Below are the code and all the weights of a small trained network. Each question names an input and a class and asks about switching units off, where a switched-off unit gives its printed mean instead of its output.

import numpy as np


def w(rows, s, z=0):
    codes = np.array(rows[::2]) - 128.0
    scale = np.full(codes.shape[1], s)
    scale[-1] = z or s
    return codes * scale


def f(y):
    return y / 2 * (1 + np.tanh(0.7978845608 * (y + 0.044715 * y**3)))


def log_softmax(a):
    a = a - a.max(-1, keepdims=True)
    return a - np.log(np.exp(a).sum(-1, keepdims=True))


def net(x, mask):
    res = np.array(x, float).reshape(1, 8) / 4 @ E
    y = f(res @ A[0][:, :-1].T + A[0][:, -1])
    res = res + np.where(mask, y, B[0][:, -1]) @ B[0][:, :-1]
    return log_softmax(res[-1] @ U[:, :-1].T + U[:, -1])


A, B = {}, {}
E = w([
[113,131,141,142],'x0',
[139,113,109,100],'x1',
[149,110,99,98],'x2',
[8,253,7,94],'x3',
[16,124,237,20],'x4',
[117,115,125,139],'x5',
[128,131,130,129],'x6',
[124,125,123,125],'x7',
],0.0046)
A[0] = w([
[65,224,124,165,167],'neuron 1',
[111,186,102,94,41],'neuron 2',
[93,143,182,68,87],'neuron 3',
[108,162,99,105,3],'neuron 4',
[110,149,66,56,194],'neuron 5',
[48,122,210,1,120],'neuron 6',
[93,167,212,39,123],'neuron 7',
[123,166,90,76,134],'neuron 8',
[85,193,105,106,40],'neuron 9',
[183,24,173,103,132],'neuron 10',
[65,169,57,116,101],'neuron 11',
[97,173,234,111,114],'neuron 12',
[178,172,100,214,165],'neuron 13',
[169,67,183,153,82],'neuron 14',
[156,115,209,153,55],'neuron 15',
[181,123,170,103,65],'neuron 16',
],0.0091,0.004)
B[0] = w([
[119,43,183,28,207],'neuron 1',
[60,192,200,45,131],'neuron 2',
[193,117,28,225,159],'neuron 3',
[83,177,205,136,113],'neuron 4',
[145,155,231,243,198],'neuron 5',
[208,156,30,220,252],'neuron 6',
[185,119,35,222,206],'neuron 7',
[111,142,192,197,156],'neuron 8',
[78,174,174,55,147],'neuron 9',
[45,208,253,100,232],'neuron 10',
[58,189,218,38,189],'neuron 11',
[135,105,51,97,176],'neuron 12',
[206,102,62,89,207],'neuron 13',
[9,204,207,33,182],'neuron 14',
[94,169,195,102,148],'neuron 15',
[20,195,186,135,133],'neuron 16',
],0.0061,0.0046)
U = w([
[89,61,138,156,250],'0',
[3,137,197,99,102],'1',
[159,71,52,212,8],'2',
],0.0057,0.0021)

Each question gives the input, the list of numbers given to net, and the class t.
The units are the neurons (one row each of A and B). Each row of codes is followed by its name. A weight is (code - 128) times the scale printed after its matrix; where a second scale follows, it is the last column's (A, B and U).
mask holds one flag per neuron, in row order. A switched-off neuron (its flag False) gives its mean, the last column of its row in B, instead of its output. The means were averaged over made-up inputs and are rounded, as every weight is.
A unit's drop is (log p(t) with every unit on - log p(t) with that unit switched off) / (log p(t) with every unit on - log p(t) with every unit switched off).
The circuit of an input: a set's keep is (log p(t) with only the set's units on - log p(t) with every unit switched off) / (log p(t) with every unit on - log p(t) with every unit switched off). Starting from the 12 units with the biggest drops (on a tie, the unit counted first), units are removed one at a time, each time the one whose removal leaves the highest keep (on an exact tie, the one counted first), for as long as the keep stays at least 0.8.
circuit, biggest first: the units of the circuit, biggest drop first
top k neurons: the k neurons with the biggest drops, biggest first
drop of u: that unit's drop, to one decimal
input [-8,7,3,-8,-6,5,3,1], class 1: circuit, biggest first -> (neuron 10; neuron 14)
input [1,-1,-7,-8,-7,8,-1,-5], class 1: circuit, biggest first -> (neuron 14; neuron 10)
input [-6,-4,-1,-5,8,2,-1,-7], class 2: top 3 neurons -> (neuron 6; neuron 7; neuron 3)
input [-3,-1,-1,6,8,1,0,7], class 2: top 2 neurons -> (neuron 6; neuron 7)
input [-8,3,6,-4,-3,5,0,-5], class 1: top 2 neurons -> (neuron 10; neuron 6)
input [2,-2,-4,-5,6,2,-5,5], class 2: top neuron -> (neuron 6)
input [-6,0,-8,-8,-6,-6,0,1], class 1: top 2 neurons -> (neuron 14; neuron 10)
input [-5,4,-6,4,8,-1,-8,3], class 2: drop of neuron 3 -> 0.1
input [-6,4,-4,4,7,2,-3,-1], class 2: drop of neuron 7 -> 0.2
input [-7,-1,4,-7,1,4,-3,8], class 1: drop of neuron 10 -> 0.2
input [0,-6,4,4,8,0,7,-7], class 2: top 2 neurons -> (neuron 6; neuron 7)
